Below are the code and all the weights of a small trained network. Each question names an input and a class and asks about switching units off, where a switched-off unit gives its printed mean instead of its output.

import numpy as np


def w(rows, s, z=0):
    codes = np.array(rows[::2]) - 128.0
    scale = np.full(codes.shape[1], s)
    scale[-1] = z or s
    return codes * scale


def f(y):
    return y / 2 * (1 + np.tanh(0.7978845608 * (y + 0.044715 * y**3)))


def log_softmax(a):
    a = a - a.max(-1, keepdims=True)
    return a - np.log(np.exp(a).sum(-1, keepdims=True))


def net(x, mask):
    res = np.array(x, float).reshape(1, 6) / 4 @ E
    y = f(res @ A[0][:, :-1].T + A[0][:, -1])
    res = res + np.where(mask, y, B[0][:, -1]) @ B[0][:, :-1]
    return log_softmax(res[-1] @ U[:, :-1].T + U[:, -1])


A, B = {}, {}
E = w([
[194,26,173],'x0',
[168,194,225],'x1',
[11,101,207],'x2',
[128,128,128],'x3',
[128,128,128],'x4',
[128,128,128],'x5',
],0.012)
A[0] = w([
[54,213,45,30],'neuron 0',
[161,164,180,17],'neuron 1',
[168,73,184,97],'neuron 2',
[172,70,162,34],'neuron 3',
[146,42,144,70],'neuron 4',
[161,131,84,118],'neuron 5',
[68,111,148,124],'neuron 6',
[21,75,190,134],'neuron 7',
[188,202,230,74],'neuron 8',
[189,76,182,53],'neuron 9',
[178,109,51,131],'neuron 10',
[154,154,179,136],'neuron 11',
[57,93,150,111],'neuron 12',
[113,233,134,66],'neuron 13',
[149,153,167,84],'neuron 14',
[177,81,177,93],'neuron 15',
[131,38,112,95],'neuron 16',
[184,140,55,114],'neuron 17',
[233,188,97,145],'neuron 18',
[171,73,181,113],'neuron 19',
[252,147,66,113],'neuron 20',
[100,72,61,83],'neuron 21',
[89,232,110,53],'neuron 22',
[53,26,1,93],'neuron 23',
[88,133,164,89],'neuron 24',
[212,128,62,122],'neuron 25',
[162,76,144,44],'neuron 26',
[159,165,184,26],'neuron 27',
[126,83,22,133],'neuron 28',
[158,140,112,16],'neuron 29',
[162,139,105,113],'neuron 30',
[40,86,204,128],'neuron 31',
[16,68,185,123],'neuron 32',
[160,73,156,92],'neuron 33',
[80,55,40,43],'neuron 34',
[196,18,133,78],'neuron 35',
[63,108,171,111],'neuron 36',
[180,156,65,109],'neuron 37',
[158,64,152,43],'neuron 38',
[65,205,74,2],'neuron 39',
[90,218,71,12],'neuron 40',
[218,180,83,126],'neuron 41',
[235,144,119,109],'neuron 42',
[92,84,57,10],'neuron 43',
[174,186,205,57],'neuron 44',
],0.013,0.0033)
B[0] = w([
[100,142,41,203],'neuron 0',
[182,168,148,156],'neuron 1',
[95,159,73,182],'neuron 2',
[60,149,79,172],'neuron 3',
[106,133,44,179],'neuron 4',
[116,110,158,167],'neuron 5',
[102,65,155,169],'neuron 6',
[84,83,184,225],'neuron 7',
[227,215,188,206],'neuron 8',
[117,137,59,185],'neuron 9',
[114,111,170,204],'neuron 10',
[193,186,160,163],'neuron 11',
[94,78,163,180],'neuron 12',
[130,170,56,173],'neuron 13',
[180,159,148,148],'neuron 14',
[111,149,58,179],'neuron 15',
[133,184,101,183],'neuron 16',
[81,54,163,200],'neuron 17',
[82,51,188,217],'neuron 18',
[87,164,71,184],'neuron 19',
[97,79,156,237],'neuron 20',
[196,187,158,187],'neuron 21',
[88,130,49,180],'neuron 22',
[248,237,190,251],'neuron 23',
[114,86,140,157],'neuron 24',
[84,87,169,214],'neuron 25',
[120,118,81,160],'neuron 26',
[215,189,150,159],'neuron 27',
[164,153,175,216],'neuron 28',
[100,116,148,137],'neuron 29',
[93,98,164,153],'neuron 30',
[104,43,158,218],'neuron 31',
[100,62,168,226],'neuron 32',
[78,148,57,169],'neuron 33',
[254,207,176,205],'neuron 34',
[108,145,64,216],'neuron 35',
[94,83,159,182],'neuron 36',
[83,66,158,191],'neuron 37',
[69,130,41,167],'neuron 38',
[67,133,47,182],'neuron 39',
[87,129,37,180],'neuron 40',
[73,64,166,209],'neuron 41',
[114,111,148,204],'neuron 42',
[214,192,144,177],'neuron 43',
[249,209,187,183],'neuron 44',
],0.0094,0.015)
U = w([
[71,46,168,97],'0',
[152,196,149,254],'1',
[68,141,1,29],'2',
],0.022,0.0025)

Each question gives the input, the list of numbers given to net, and the class t.
The units are the neurons (one row each of A and B). Each row of codes is followed by its name. A weight is (code - 128) times the scale printed after its matrix; where a second scale follows, it is the last column's (A, B and U).
mask holds one flag per neuron, in row order. A switched-off neuron (its flag False) gives its mean, the last column of its row in B, instead of its output. The means were averaged over made-up inputs and are rounded, as every weight is.
A unit's drop is (log p(t) with every unit on - log p(t) with that unit switched off) / (log p(t) with every unit on - log p(t) with every unit switched off).
unit that matters most: the unit with the biggest drop
k most important neurons: the k neurons with the biggest drops, biggest first
drop when u is switched off: that unit's drop, to one decimal
input [6,5,-2,0,-4,4], class 2: unit that matters most -> neuron 23
input [-6,5,-4,-2,4,3], class 2: 3 most important neurons -> [neuron 23; neuron 22; neuron 40]
input [-3,-3,-3,4,7,-1], class 0: 4 most important neurons -> [neuron 8; neuron 44; neuron 17; neuron 37]
input [3,-7,-6,-5,1,-6], class 1: 4 most important neurons -> [neuron 23; neuron 34; neuron 21; neuron 43]
input [-6,3,-5,-4,4,8], class 2: 2 most important neurons -> [neuron 13; neuron 40]
input [-2,0,1,-7,5,0], class 2: 2 most important neurons -> [neuron 18; neuron 23]
input [-5,-4,2,-8,7,-8], class 2: 4 most important neurons -> [neuron 0; neuron 39; neuron 40; neuron 8]
input [-4,-7,6,4,4,-3], class 1: 3 most important neurons -> [neuron 23; neuron 34; neuron 43]
input [7,-6,1,-8,0,-8], class 2: 3 most important neurons -> [neuron 4; neuron 35; neuron 38]
input [-7,1,-7,-1,3,-3], class 0: 2 most important neurons -> [neuron 18; neuron 41]
input [-8,-6,-8,4,-3,2], class 0: 2 most important neurons -> [neuron 17; neuron 18]
input [5,-8,-4,2,5,-6], class 1: drop when neuron 22 is switched off -> 0.0
input [-1,7,-8,4,-4,-8], class 0: drop when neuron 18 is switched off -> 0.1
input [3,8,6,1,-4,-7], class 1: unit that matters most -> neuron 8
input [1,1,0,-3,-1,7], class 1: drop when neuron 41 is switched off -> 0.6
input [0,-8,-8,0,-1,-1], class 0: drop when neuron 17 is switched off -> 1.3
